Each row has a name. After each piece below comes the name of the row it's from, unless a question asks for something else. Each question is about the rows just above it. Places in a row count from 1.

tepiv: [104  85 118 153 159 128 119 106 167 125]
zevo: [103  85 139 125 161 126 119 160 167 123]
Mur: [123 174  98 183 148 102 126 160 138  73]
Roveb: [162 123 139 154 119 102 189 107 112 189]
bel: [114 191 130 126  80 128 189 114  97 157]
Row and place of [98] in the named rows:	Mur, 3
Does one of the named rows hold [114  97] side by side, in this order?	yes
[118] is at row and place	tepiv, 3
Shared by bel and Roveb:	[189]
Among the named rows, does one hold [126  80] next to each other, in this order?	yes
Is [154 119] printed in one of the named rows, side by side and in this order?	yes

fid: [ 89 143  89 158 135]
rak: [182 171 191 210 108]
damar: [ 61  94 131  95  79]
Vidu: [ 57  94 177 189 190]
Which row holds [ 57  94 177 189 190]?	Vidu
[135 158  89] is which row, read backwards?	fid
Among the named rows, does one hold [177  94] next to each other, in this order?	no
Row and place of [95] in the named rows:	damar, 4
Which value is in both Vidu and damar?	[94]
Changed damar: [ 61  94 131  95  78]. Place and old value:	5, [79]

zis: [102 128 125  67 136 133 208 127 139 108 142 162 128 212 115 131 123 109
 120]
biv: [142 126 120 114 136 129 142 143 166 120  75  79 143 142 149 124 158 151
 164]
dovit: [121 117  87  98 156 122 152 120 142 149 177 123 119 176 131 138 136 108
 138]
lamin: [123 112  84 100 150 133 128 127  82 157 164 137 119 136 117 134 123  93
 105]
mig: [178 101 159 138 129 129 173 120 132 127 166 153 120 207 119 127 125 109
 174]
Rifip: [132 125 150 112 108 131 160 133 117 123  64 154 141 137 136 121 120 143
 109]
runas: [125 132 118 175 137 129  72 135 125 115 128 124 116  59 147 142 145 151
 135]
tibo: [120 116 120 151 104 125 103 132  69 110 100 139 128  80 137 125 115 149
 115]
sapo: [128 135 149 119 124 129 152  55 186 138 178 101 159 138 129 128 173 142
 169]
tozoz: [154 129 135 189 121 137  55 134 147 129 166 112  88  55 133 113 135 156
 147]
repu: [125 134  91 130 123 131 142 144  98 155  72  99 139 122 121 137 121 145
 125]
Changed Rifip: [132 125 150 112 108 131 160 133 117 123  64 153 141 137 136 121 120 143
 109]. Place and old value:	12, [154]
Row and place of [160] in the named rows:	Rifip, 7
Which row holds [114 120] read backwards?	biv
[173 128 129 138 159 101 178] is which row, read backwards?	sapo
Does one of the named rows hold [116 124 128 115 125] side by side, in this order?	no
Where do [121 117  87  98 156 122 152 120 142 149 177 123 119 176 131 138 136 108
 138] appear?	dovit
[123 177 149 142 120 152 122 156  98  87 117] is which row, read backwards?	dovit

Dit: [132 193  63 121  85 184 121 183 129 165  75  78  97 125  88  94 159 143
  94 130 116 114  95  82 102 144 137 130 147 182  82 173 121 133 135 133
 169 116 116 102  81 122  84  95  90 144 106]
vak: [131 190  63 122  84 109 121 184 130 164  76  77  97 125  90  94 159 142
  94 130 116 115  96  82 102 145 135 130 147 183  81 173 120 133 135 133
 168 116 116 102  82 121  83  94  94 146 106]
tik: [113 181  78 136  90 188 111 175 122 144  82  68 104 121  95  91 162 141
 109 112 106 111  93  81 115 144 129 114 154 183  88 167 127 133 137 128
 167 116 108 100  88 118  90  96  98 152 108]
Lipip: [130 193  63 123  84 186 117 184 128 165  74  76  96 125  89  98 162 142
  95 128 112 115  97  81 103 144 140 128 146 179  84 172 122 136 134 131
 167 117 116 102  81 122  84  94  95 142 105]
gusa: [132 192  62 125  85 185 109 176 127 165  76  74  98 127  92  98 165 147
  98 127 103 118  96  85 106 141 140 125 147 176  86 167 123 108 132 129
 164 119 112 108  89 126  86  96  94 136 107]
find: [130 193  63 123  84 186 117 184 128 165  74  76  96 125  89  98 162 142
  95 128 112 115  97  81 103 144 140 128 146 179  84 172 122 136 134 131
 167 117 116 102  81 122  84  94  95 142 105]	Lipip
One entry of Lipip was changed: [130 193  63 123  84 186 117 184 128 165  74  76  96 125  89  98 162 142
  95 128 112 115  97  81 103 144 140 128 146 179  84 172 121 136 134 131
 167 117 116 102  81 122  84  94  95 142 105]. Where, and from what?	33, [122]
Which row holds [ 91  95 121 104  68  82 144] read backwards?	tik
[131 190  63 122  84 109 121 184 130 164  76  77  97 125  90  94 159 142
  94 130 116 115  96  82 102 145 135 130 147 183  81 173 120 133 135 133
 168 116 116 102  82 121  83  94  94 146 106] is in which row?	vak
Which row holds [112 109 141 162  91  95 121 104] read backwards?	tik
Does one of the named rows hold [ 62 192 132] side by side, in this order?	no

Zureg: [ 93 193 174 130  56 138 159 131 160 120 121 186  75 208  62 171  80 163
  58  96 199 113  88 100 163 136 114  67  95 102 166]
dut: [118  54  94 146  92  70 192 200 202  89  97 112 114 158 146 106  51 172
 185  52  85  65 152  81 152  56 130 146 145 190 136]
Zete: [140 133  62 160 164 199  56 188 138 191  70 207 134 116 177 207  59 204
 148 176 175 191 167 156 177 173 184 177 171  65 169]
lenor: [184 149 146 136 158 194 145  50  82 199 202 164 111 184  65 202  91 206
 185  58 138 208 152 152  91 146 146 169 203  87 116]
vakib: [ 69 132  70 185 194 169  67 105 106 146 144 142 126  61 188 116 179 131
  73  53  90 107 121 151  60 103 110  64 157  91 136]
Damel: [ 87  73 111  74 177 147  64 132 184  69 157 148 173  92 204 151  79  61
 150 124 110  70  65 102  93 194 174 168 163 102  61]
Where does [ 69 132  70 185 194 169  67 105 106 146 144 142 126  61 188 116 179 131
  73  53  89 107 121 151  60 103 110  64 157  91 136] differ from vakib, and what was there?	21, [90]
One entry of Zureg was changed: [ 93 193 174 130  56 137 159 131 160 120 121 186  75 208  62 171  80 163
  58  96 199 113  88 100 163 136 114  67  95 102 166]. Where, and from what?	6, [138]
Where do [ 87  73 111  74 177 147  64 132 184  69 157 148 173  92 204 151  79  61
 150 124 110  70  65 102  93 194 174 168 163 102  61] appear?	Damel
Where in the named rows is [60]?	vakib, 25
Where does [184 149 146 136 158 194 145  50  82 199 202 165 111 184  65 202  91 206
 185  58 138 208 152 152  91 146 146 169 203  87 116] differ from lenor, and what was there?	12, [164]
[174 194  93] is which row, read backwards?	Damel

gifin: [ 89 155  45 115  78]
gilag: [ 55 154 136 114 135]
zil: [160 211 136 191  95]
rer: [100 172  80 177  70]
Shared by gilag and zil:	[136]
Which row holds [177  80 172] read backwards?	rer
Among the named rows, does one hold [136 114 135] next to each other, in this order?	yes
Changed zil: [160 210 136 191  95]. Place and old value:	2, [211]
Row and place of [115] in the named rows:	gifin, 4
Changed gilag: [ 55 154 136 113 135]. Place and old value:	4, [114]

losod: [129 106 154 109  64 128 125  99  77 106 129 124 135 119 127 117 111 134
 120 138 115]
gem: [129 106 153 109  64 128 125  99 106 129  77 124 135 119 127 117 111 134
 127 151 109]
Bar: [129 106 154 109  64 128 125  99 106 129  77 124 135 119 127 123 140 139
 125 155 101]
Changed Bar: [129 106 154 109  64 128 125  99 106 129  77 124 135 119 126 123 140 139
 125 155 101]. Place and old value:	15, [127]
Among the named rows, does one hold [ 64 128] next to each other, in this order?	yes
find: [129 106 153 109  64 128 125  99 106 129  77 124 135 119 127 117 111 134
 127 151 109]	gem
find: [129 106 154 109  64 128 125  99  77 106 129 124 135 119 127 117 111 134
 120 138 115]	losod
Where in the named rows is [123]?	Bar, 16
Does one of the named rows hold [109  64 128 125  99] side by side, in this order?	yes

miti: [106 113 113 122 151]
Zuf: [ 56 152 152 142  91]
bude: [154  90 101 112 164]
ros: [157 136  95 114 158]
dega: [122 120 166 102 147]
vuzuk: [101 129 122 116 158]
Duto: [ 70 142 140 116 122]
rigim: [ 73 153 158 129 101]
Goli: [ 62 161 166 140 107]
tak: [136 133 136  97 124]
fes: [ 74 140 151  94 121]
zogek: [152  90 168  98 154]
[91] is at row and place	Zuf, 5
Does one of the named rows hold [ 95 114 158] side by side, in this order?	yes
Changed bude: [155  90 101 112 164]. Place and old value:	1, [154]

Guvan: [118 142  81 139 162]
som: [175  88  44 141 130]
vubuz: [167 111  76 150 112]
laku: [139 127  92 134 138]
razi: [161 115 123 116 101]
sike: [137 119  78 114 142]
boro: [108 127 138  96 141]
Gegib: [108 127 138  99 141]
Gito: [134 124  97 138 148]
tikam: [131 176  91 148 117]
domer: [142 104  69 156 136]
susar: [153 117  74 154 140]
Row and place of [123] in the named rows:	razi, 3
Is [134 124  97 138 148] printed in one of the named rows, side by side and in this order?	yes
[115] is at row and place	razi, 2
The one value in Gegib and som:	[141]
Among the named rows, does one hold [137 119  78] next to each other, in this order?	yes
[175] is at row and place	som, 1
One entry of vubuz was changed: [167 110  76 150 112]. Where, and from what?	2, [111]

riz: [122 144 105 117 110  85 117 136]
paba: [131 155  77 138 103  58 111  85]
peva: [119 135 106  77 100  89 115 123]
Galus: [135 168  92 123  94  50 113  96]
dun: [122 137 101 144 115  77 111  96]
fega: [120 139 105 124 114  88 116 130]
mozol: [120 134 103 141 117 116 112 104]
Gopin: [135 171  94 109  91  54 116 115]
Is [105 124 114] printed in one of the named rows, side by side and in this order?	yes
Shared by paba and riz:	[85]
Which value is in both paba and peva?	[77]
Which value is in both dun and Gopin?	[115]
Is [105 125 114] printed in one of the named rows, side by side and in this order?	no
Row and place of [101] in the named rows:	dun, 3

Tiga: [112  95 150 117 160  94  77 103 150 147  75 113  79 166  71 133 145 158
 140 111  78 144  92 135 114 137 133  83 147  83 143 158 128 103 114 102
 125 148  88 116  63]
buki: [131 132 134 131 129 129 128 132 129 133 130 134 133 128 130 130 131 127
 128 130 130 131 127 128 131 133 128 126 131 131 132 128 128 131 133 128
 128 130 131 129 130]
rebub: [130 114 116 129 112 121 134 126 109 123 126 118 129 109 129 121 130 116
 109 130 136 127 122 132 108 106 134 133 118 114 110 112 108 113 126 137
 117 127 126 122 136]
Ful: [125 126 125 125 124 124 127 125 125 125 125 124 126 124 126 125 126 123
 125 125 125 126 125 126 124 126 123 125 125 129 124 124 123 125 125 125
 126 124 126 124 127]
futu: [125 126 125 125 124 124 127 125 125 125 125 124 126 124 125 125 126 123
 125 125 125 126 125 126 124 126 123 125 125 125 124 124 123 125 125 101
 107  68 143 118 155]
find: [130 114 116 129 112 121 134 126 109 123 126 118 129 109 129 121 130 116
 109 130 136 127 122 132 108 106 134 133 118 114 110 112 108 113 126 137
 117 127 126 122 136]	rebub
Row and place of [166] in the named rows:	Tiga, 14

Zufid: [ 98 120  98 181 120 112 137  64  88 138 140 117 144 115 153 136]
nup: [129 152 109  89 143 155 107 134 137 136 164 126 121 106 136 203]
tisu: [130 145 110  91 153 158 112 144 157 130 164 112 145 105 132 202]
zise: [ 98 125  98 176 141 119 102 134 166 144  78 112 145 112 147 148]
Liku: [145 146 118  77 144 164 104 164 155 122 155 135 117 116 119 189]
Rokon: [107 137  91 144 134 144 119  78 102 141 166 110 145 102 146 187]
Feku: [123 143  98 111 145 155 110 118 130 137 171 116 130  99 146 136]
Does one of the named rows hold [155 107] side by side, in this order?	yes
find: [129 152 109  89 143 155 107 134 137 136 164 126 121 106 136 203]	nup
find: [ 98 125  98 176 141 119 102 134 166 144  78 112 145 112 147 148]	zise
[166 141 102  78 119 144 134] is which row, read backwards?	Rokon

